Below is a small trained network, with its code and all its weights. Each question gives an input and a class and asks what happens when units are switched off, that is, made to give their printed mean instead of their output.

import numpy as np


def w(rows, s, z=0):
    codes = np.array(rows[::2]) - 128.0
    scale = np.full(codes.shape[1], s)
    scale[-1] = z or s
    return codes * scale


def f(y):
    return np.maximum(y, 0)


def log_softmax(a):
    a = a - a.max(-1, keepdims=True)
    return a - np.log(np.exp(a).sum(-1, keepdims=True))


def net(x, mask):
    res = np.array(x, float).reshape(1, 3) / 4 @ E
    y = f(res @ A[0][:, :-1].T + A[0][:, -1])
    res = res + np.where(mask, y, B[0][:, -1]) @ B[0][:, :-1]
    return log_softmax(res[-1] @ U[:, :-1].T + U[:, -1])


A, B = {}, {}
E = w([
[205,135,238,216],'x0',
[162,141,204,4],'x1',
[7,72,199,137],'x2',
],0.0038)
A[0] = w([
[138,129,147,99,95],'N0',
[149,131,172,57,89],'N1',
[146,130,164,69,90],'N2',
[97,117,148,130,89],'N3',
[60,115,170,134,77],'N4',
[168,131,192,179,76],'N5',
[70,129,48,63,91],'N6',
[116,126,104,170,84],'N7',
[111,125,84,200,99],'N8',
[109,128,100,108,91],'N9',
[202,141,85,112,72],'N10',
[9,111,200,135,91],'N11',
[147,131,169,63,90],'N12',
[231,140,65,120,95],'N13',
[127,129,131,130,250],'N14',
[132,132,125,128,121],'N15',
[142,127,159,80,107],'N16',
[177,134,204,189,83],'N17',
[128,127,130,130,251],'N18',
[119,127,107,167,94],'N19',
[88,130,66,81,83],'N20',
[152,131,162,156,103],'N21',
[194,138,89,116,67],'N22',
[141,129,155,84,96],'N23',
[142,129,156,82,94],'N24',
[114,127,104,170,81],'N25',
[112,125,86,200,96],'N26',
[86,120,155,131,80],'N27',
[130,124,129,129,254],'N28',
[121,127,110,158,108],'N29',
[141,129,151,91,89],'N30',
[168,131,192,179,76],'N31',
[108,130,88,100,91],'N32',
[151,135,112,125,95],'N33',
[101,128,88,98,86],'N34',
[115,125,95,187,94],'N35',
],0.013,0.0036)
B[0] = w([
[102,122,114,156,149],'N0',
[58,114,118,190,193],'N1',
[71,116,117,180,180],'N2',
[162,134,128,160,153],'N3',
[196,137,148,188,190],'N4',
[153,39,82,106,202],'N5',
[151,5,107,84,236],'N6',
[90,120,115,170,161],'N7',
[52,117,139,184,203],'N8',
[141,93,103,123,154],'N9',
[193,135,161,199,182],'N10',
[234,151,201,207,254],'N11',
[63,115,119,185,187],'N12',
[213,140,214,190,219],'N13',
[87,145,252,23,233],'N14',
[132,129,128,132,131],'N15',
[78,121,127,163,175],'N16',
[152,22,80,92,223],'N17',
[88,144,251,25,234],'N18',
[91,122,120,162,160],'N19',
[149,38,98,107,199],'N20',
[138,81,110,107,170],'N21',
[187,134,150,195,172],'N22',
[86,119,119,166,165],'N23',
[84,118,118,170,167],'N24',
[91,118,114,175,161],'N25',
[55,117,132,185,201],'N26',
[172,134,132,170,160],'N27',
[88,143,250,27,236],'N28',
[97,123,132,151,156],'N29',
[94,119,112,166,156],'N30',
[152,38,82,105,202],'N31',
[143,74,107,122,166],'N32',
[150,130,131,154,141],'N33',
[145,74,98,117,170],'N34',
[70,120,124,177,184],'N35',
],0.043,0.0042)
U = w([
[162,42,73,55,98],'0',
[2,152,124,195,117],'1',
[245,185,175,180,113],'2',
[92,200,160,3,250],'3',
[148,169,57,130,104],'4',
[146,180,64,130,107],'5',
[149,178,58,131,106],'6',
],0.007,0.0023)

Each question gives the input, the list of numbers given to net, and the class t.
The units are the neurons (one row each of A and B). Each row of codes is followed by its name. A weight is (code - 128) times the scale printed after its matrix; where a second scale follows, it is the last column's (A, B and U).
mask holds one flag per neuron, in row order. A switched-off neuron (its flag False) gives its mean, the last column of its row in B, instead of its output. The means were averaged over made-up inputs and are rounded, as every weight is.
A unit's drop is (log p(t) with every unit on - log p(t) with that unit switched off) / (log p(t) with every unit on - log p(t) with every unit switched off).
The circuit of an input: a set's keep is (log p(t) with only the set's units on - log p(t) with every unit switched off) / (log p(t) with every unit on - log p(t) with every unit switched off). Starting from the 12 units with the biggest drops (on a tie, the unit counted first), units are removed one at a time, each time the one whose removal leaves the highest keep (on an exact tie, the one counted first), for as long as the keep stays at least 0.8.
circuit, biggest first: the units of the circuit, biggest drop first
k most important neurons: the k neurons with the biggest drops, biggest first
drop of u: that unit's drop, to one decimal
input [-1,1,4], class 2: circuit, biggest first => N11
input [-7,5,8], class 2: 3 most important neurons => N11; N4; N17
input [-1,7,7], class 1: 2 most important neurons => N1; N12
input [3,0,-3], class 3: 2 most important neurons => N11; N6
input [8,-3,-7], class 0: 4 most important neurons => N17; N31; N5; N11
input [-5,-7,-6], class 1: 3 most important neurons => N11; N8; N26
input [-6,5,-7], class 2: 4 most important neurons => N13; N10; N22; N17
input [4,5,3], class 1: 2 most important neurons => N6; N1
input [-5,-1,6], class 2: 3 most important neurons => N11; N17; N4
input [-6,7,3], class 1: 4 most important neurons => N1; N12; N17; N2
input [5,3,8], class 2: drop of N11 => 1.5
input [-5,1,-8], class 2: drop of N13 => 0.3
input [-2,7,6], class 1: drop of N12 => 0.1
input [7,-2,6], class 0: most important neuron => N17
input [0,-8,-7], class 1: drop of N26 => 0.2
